After every row comes roughly how far along a hidden order it lies, from 0 to 15.
[-10 -18   9   3   9   1   5  -8  -2   1  -9   0   8   3  11   0   7   1
 -20  16   0   2   0  13   8] => 5
[ -8  -4   5  63  -3  11 -18 -11  21  15  10 -14   5   7  12  -6 -10   7
   8  16  15 -30  -9  11  12] => 6
[ -7 -11  -1  16   9   3  -3   1  -1   2 -13  -3   8   4   0  -2  -2  -1
  -9  19   2  -7   7  -1  -2] => 0
[ -5 -15  -1   8   8   3  -4   4   3   2 -14  -4   5   2   0  -2  -5   2
  -8  18   5 -11  -3  10  12] => 5
[ -4 -11   7  14   0   4  -1  -2   5  -2  -6  -4   0   1  -1  -2  -3   1
  -9  19   3  -4   8  11   0] => 4
[ -7 -14  -1   2   8   2  -2   0  -2   0 -15  -2   9   5   0   7   0   0
 -10  16   4  -6   8  -3   0] => 0
[-11 -16   0  15   7   4  -8   0   6   2  -9  -5   9   3   0  -2  -2   5
  -8  19   3 -10  -3  10  14] => 4
[ -8 -11   7  -1  -1   4  -5   2   7  33  15  -5   3   1  11  -2   4   9
 -10   4   5  -2  -3  11  11] => 7
[ -3 -10   7  23   7   5  -4  -3  10   4  -5  -6   1   2   0  -3  -4   3
  -8  20   8 -12   5  10   0] => 3
[ -7 -11   8  13   7   7  -5   0   1   2 -13  -4   9   5   0  -2  -4  -1
  -7  20   5 -13   5   9   0] => 3
[ -7 -14   0  -1   9   2   0   2  -3   0 -15  -3   9   4   0  -1   0  -2
 -12  17   3  -8   8  10  11] => 2
[-6 12  7 -8 -1 21 -7  2  7 34 14 -4  2  3 16 -2  2  9 -4  5 30  1 -2 10
 12] => 15
[ -4 -22   9 -28   9  -4   5   7  -7  -4 -25   3   4  -2   0   2   3   2
 -21  13  -5   7  12  11  -1] => 3
[ -9 -14   7  17  -1   3  -2   4   7  32   3  -5   2   4  11  -1  -1   5
 -13   6   2   2  -3  10  10] => 7
[-5 13  8  1 -1 20 -8  2  7 33 15 -4  0  2 11 -2  1 10 -3  4  5  0 -3  9
 12] => 10
[ -4 -11  -1  17   8   5  -2  -3   5   7  -8  -5   1   1   0  -2  -3   1
  -8  18   4  -8   7  11   0] => 3
[-8  4  7  8 -1 20 -2  5 10 34  5 -4  8  6 11 -2  4  9  0  5 30  1 -4 10
  0] => 9
[ -3 -11   7  18  -1   4  -1  -2   5   2  -8  -4   1   1  12  -2  -3   1
  -8  23   6 -11   7  10  -1] => 5
[ -7   9   9 -12  -1  17  -4   3   4  30  10   7   2   1  12  -1   5   8
  -8   1  29   9  -1  10   0] => 10
[ -4  -5  -1  39   6   8  -6  -7   9   1  -1  -8   3   7   1  -3  -4  -1
  -3  24  10 -18   5  11  11] => 3
[ -6  -9   7   6  -1   3  -1   4   6  29  10  -3   6   1  11  -1   2   7
 -18   4  33   4  -2  10  11] => 8
[ -1  -2   8 -19   0   2  -2   3   5  33   8  -2   6   5  12  -1  12   6
 -12   3  26   8   0  10  12] => 11
[ -7 -16   8  -9   8   0   2   2  -5   3 -17   0   9   2  -1   0   2  -3
 -16  14   0   0  11  11   0] => 4
[ -3 -12   8   9   8   2   3  -2   2   1 -12  -3   0   0  11  -1  -1   1
 -13  18   5  -6  -2  12  11] => 6
[ -3  -9  -1   9  -1   3   2   8   5  35  -3  -3  -1   3  11  -1  -4   1
 -18   4   4   6  -2  11  10] => 7
[-3 -5  7  2  0  2 -1  3  8 31  4  6  5  6 10 -1  7  5 -7  2 28  6 -1 10
 10] => 10
[ -6   8   8 -21   1   0   0   4   1  30   5   9   1   0  12   1   7   8
 -14  -1  24  13   0  10  12] => 12
[-7 -7  7 -1 -1  4 -6  5  8 32 11 -5  0  2 14 -2 13  5 -8  4 28  2 -3 11
 11] => 8
[ -2  -4   8 -47   1  -4   2   3  -4  29   2  12  -2   1  12   2  10   5
 -21  -4  -4  20   3  11   9] => 10
[-12   9   4  63  -5  20 -29  -8  32  42  31 -14   9  16  12 -10 -19   9
  21  23  48 -38 -16   9   1] => 7
[ -2 -14   8  -3   8   0   3  -1   0   1 -12  -2   0   0  11  -1   0  -1
 -13   3   2  -4  -2   9   0] => 6
[ -1  -4   8 -28   0  -1  -2   4   3  33   5   7   7   3  11   0  14   7
 -14  -2  29  11  -1   8  11] => 9
[ -6  10   8 -15  -1  18  -3   4   4  33  10   7   2   3  13   0   6   9
  -9  -1  29   8   0  10  12] => 15
[-6 11  7 -4 -1 20 -6  2  6 33 14 -4  2  2 12 -2  3 10 -3  7  2  3 -3 11
 11] => 9
[ -7 -11   8  11   7   4  -5   0   0  -1 -14  -5   9   5   0  -2  -2   0
  -8  17   6 -10   7   0  -1] => 2
[ -7 -11   0   6   5   4  -3   3  -1   2 -10  -3   8   5   0   7  -2  -1
 -10  18   4  -7   8  -1  11] => 1
[ -5 -10   7  22   7   7 -10   3   9   4  -9  -7   5   3   1  -3  -8   3
   4  24  11 -17   5  -1   1] => 2
[ -5  -7   8 -13   1   3  -3   6   5  32   9  -3   0   2  11  -1  16   5
 -13   4  28   5  -2  11  12] => 9
[-8 -6  7  9 -1  7 -8  1 12 33 17  1  4  3 14 -3  2 10 -5  7  8 -4 -5  9
  1] => 8
[ -3 -13  -2  10   7   3   0  -2   4   1 -11  -4   1   1   0  -1  -2   0
 -12  18   3  -7   8  -1  12] => 3
[ -5 -15  -1   5  -1   3  -3   4   1   4 -16  -1   5   1  11  -1  -3   1
 -11  16   3  -6   8  10  11] => 5
[ -5 -17   8  -7   8   1   0   5   1   3 -20  -1   5   0   0  -1  -1   1
 -14  17   1  -2   9  10   0] => 4

[-14  -3   0  -2  -4  -4  -3  -2   0  -1  -2  -2  -3   1   2   2  -1   4
   5   5   4   0   2   5   6   7  10   7   0   3  29  23   3  11   0  27
  23  11  19   9  12  -2   1   9  11   0  10   9  25   4   3  -1   7   5
   5   1  -1  -4 -10  -2   2  -4  -2  -3  -4  -5  -7  -7  -4  -3  -3  -9
 -14  -6  -3 -13  -7  -3  -1  -4  -1  -6  -1   3  -1  -5   2   1   1   1
   5   7  11   1   9   0   3   2   4   1   1   1   1   7  -2   2  -1   1
  -6  -3   1  -3  -5  -2  -6  -6   1 -19 -13  -7 -12 -57 -11 -22 -14 -12
 -18 -33 -27 -42 -22   1 -37] => 0
[-11  -3  -1  -4   7   2  13  11   2   5   6  14  16  -5   1   9   5   4
   1  -2  -4  -4  -7  -3  -8  -4   0   1   1  10   1   7   1   3   1  -6
  -8  -8 -19 -17 -20 -28   1   0 -20 -11 -18 -10  -5  -4   9  11   1  15
   2   0  -2   8  17   0   1   6   6   0   0   0   1  10   4  -3   3  16
  21  -1   7  26   0   3   4   8  -1 -10  -5 -10   0 -21 -14 -13 -12   0
  -2   2   4   0   8   3   4  -1   3   0  -1  -1  -4   0  -4  -8  -2   1
 -11  -5  -1  -3  -3   6  -1   2   0  -7  -4  -3  -4  -3  -3  -8   3  -3
  -3  -7  -5  -4   0   0  -1] => 15
[-12  -3   0  -6  -5  -3   1   0   0   1  -1   0   0  -2  10  10   9  13
  17  12  11   0  18   8  13   9  11   7   9  26  14   0   1   2   1  -1
  -3   1  -6  -6  -6  -9  -3  -5   0  -2  -7  -4  -2  -4  -4  -2   1   0
   4   2   4   2  12   4   3   8   9   1   1  -1  -2  -4   1 -18  -3 -20
   0  -1   0 -62 -27 -10 -25 -56  -8 -37 -12 -28  -8 -29   1 -19   0   0
 -12  -7 -10  -2   1   2   6  -1   6   7   5  -1  -3  20  11  24  13  14
  -5   9   7  10  -2  13   4   3   2   0   0   0  -1   0   1  -2   2   2
   2   0   6   8   9  10  13] => 7
[-15   0   0 -10   5  -3   8   2   0   1  -2   4   2  -1   3  11   8  14
  17  12   9  12  22   9   9  -2  10   8  -1  26  14   4   0   1   1  -2
   0  -3  -6  -5  -5  -7  -2  -4  -5  -4 -11  -5  16  -7   0  -2   2   2
   7   0   0  -2   1  -6   5  10  12   1  -1  -2  -1  -1  -3 -19  -1 -15
  -4 -13  -8 -45   2  -1  -2 -49  -8 -37   1 -24  -9 -35 -20 -18 -20 -10
 -10  -2  -5  -3   3   0   0   2  -1  -3   4   4  10  24  10  22  -5   3
   8   8   1   9   2  19   4  10   4  -4  -3  -2  -2  -5   2  -1   5   3
   2  12   5   4   5  10  10] => 7
[ -3  -3  -1  -6  -3   0   1   1   0   0   2   6   8  16   1  11  11  -1
  17  13  11  11  18   7  -2   7   8   1   4  11   3   2   0   0  -4  -9
  -7   0  -9  -7  -5  -6   1   1  -3   0  -2   0   6   0   9   5   7   6
   2   2   2   1  -5  -1  -1  -6 -10   0  -9 -13   1   4 -19 -49  -8 -32
 -42  -1 -11 -52 -27 -10 -19   6  -4   0   1  -4   0  -4   0  10   9   8
  15  18   4   5  25   8  17   6   0   7   4   3   6   8   3   7   1   2
  -3   0   0   0   0   6   3   3   4  -2   0   3  -1  38   9  -1  13  10
  12  20  16  17  17   1  10] => 8
[-19  -1   0  -9  25   0  23  14   2   5   4  12  -9  20  16   1  -3  -1
  -1  -3 -10  -4  -4   1 -14  -7  -2   4   1  12   7  11   1   3   1  -6
  -5 -10 -21 -23 -21 -27 -11 -18 -19 -10 -21  -1  26  -8  17  -3   1  17
  20   8   7  -1   0   2   5   7  14   0  -2  -1   7  12  15  10  -1   0
  16  -4   6  24   3  -1  -1  11  -2 -19  -3  11  -6 -28  -9 -10 -12  -5
   1   9   8  -2  11   3  -5  -1   0  -6  -3  -3 -20   5  -5 -11 -14   5
 -16  -7   1  -2  -6  18  -2  14   3 -13  -6  -6  -6  -9  -1  -3   8  -1
  -4   3  -6 -13   8   1  -7] => 15
[-12  -3  -1  -6   1  -2   3   3   1   2   3   6  -2  20   1  14  13  -1
  18  11  10   0  15   5   4   2   3   2  -1   0 -10  -6   0  -5   1 -13
  -6  -4  -5  -4  -2  -1   3   2   2   0   4   0   8   1   1   1  -1  -3
  -4  -4  -2 -16 -48 -16   2 -37 -41   0 -18 -20 -28 -34 -18 -38   0 -16
 -16  -1   0   3   1  -1   7   3   4  17   8  22  -1  15  16   1  11   6
   8   8  10   0   0   0  -2  -1   0  -1   0   0   3  10   6  19   8  17
  -5  12   9   0   8   6  11  19   1   5   4   0  -1 -11   0  -7  -5  -5
 -10 -15 -15 -22 -12 -11 -15] => 9
[ -9  -3  -1   0  -3   2   6   8   3   5   7  14  20  24  14   0   0   8
   6   0   0  -3  -7  -4  -6  -4  -6  -2  -1  -1   0   0   1   3   5   6
   2   0  -5  -6 -11 -22  -1 -15 -22 -14 -24   0  -2 -13 -27 -13  -6   0
   5   4   0  13   3  12   7  19  17   5   4   3   2   0   0   3   1   3
   9   1  -1  27  16   7   1  31   4  17   5   0   1   1  -4  -8 -12  -8
 -15   1 -30  -4 -18  -5  -6   0  -1   1   2   2   9  -1   4   8   4  -1
   2  -1  -1  -4  -3  -9  -6  -9  -3  -4  -3  -1   0   0   0  -1  -1  -3
  -1  -6  -3  -5  -7  -5  -7] => 14
[-14   0  -1  -7  -8   0   2  -4  -1  -1   0  -1  -1   1   3   1   2   4
   6   4   5   6  13   5  11   7  10   1  11   1  31   1   3   0  18  28
  21   0  20  11  12  18   9   9   9   7  10   8  18   4   1   9   6   5
   3   0  -1  -3  -9  -1  -1  -7   4  -3  -5  -5   1  -9   1 -17  -3  -9
 -11  -1  -2  -1  -6   0  -4  -6   0   0   0   2   0   0   3   3   6   3
   4   7  13   1   1   3   5   2   0   3  -1   1   0   3   0  -2  -3  -2
  -3  -6  -4   0  -7 -10  -9   2  -8 -23 -17  -8 -14  -3 -13 -25   1 -14
 -20   1   0 -40 -28   0 -33] => 0
[ -1   0  -1  -6   0   1  -6  -3   0   0   0   2   3   7   6   7   7   8
   0   9  10  10  17   8  14  10  14   8  14  46  31  -1   3   9  14  18
   0   7   8   5  -1   4   2   0   0  -1  -3  -3   1  -5 -12  -9  -9  -7
  -6  -3  -7  -7 -15  -5  -3  -6  -4   0  -1  -1   1   3   2   7   2   6
   6   3   2  11   5   2   4   0   0   2   0  -2  -1  -5  -7  -9   0  -9
 -16 -18   0  -7 -35 -12 -32 -11 -17 -19 -11 -11 -35   0 -20 -43 -24 -21
 -30 -17 -10 -16 -10 -14  -8  -1  -3  -4  -1   1   2  17   4  10   0   0
  11  21  16  -2  -1  15  18] => 3
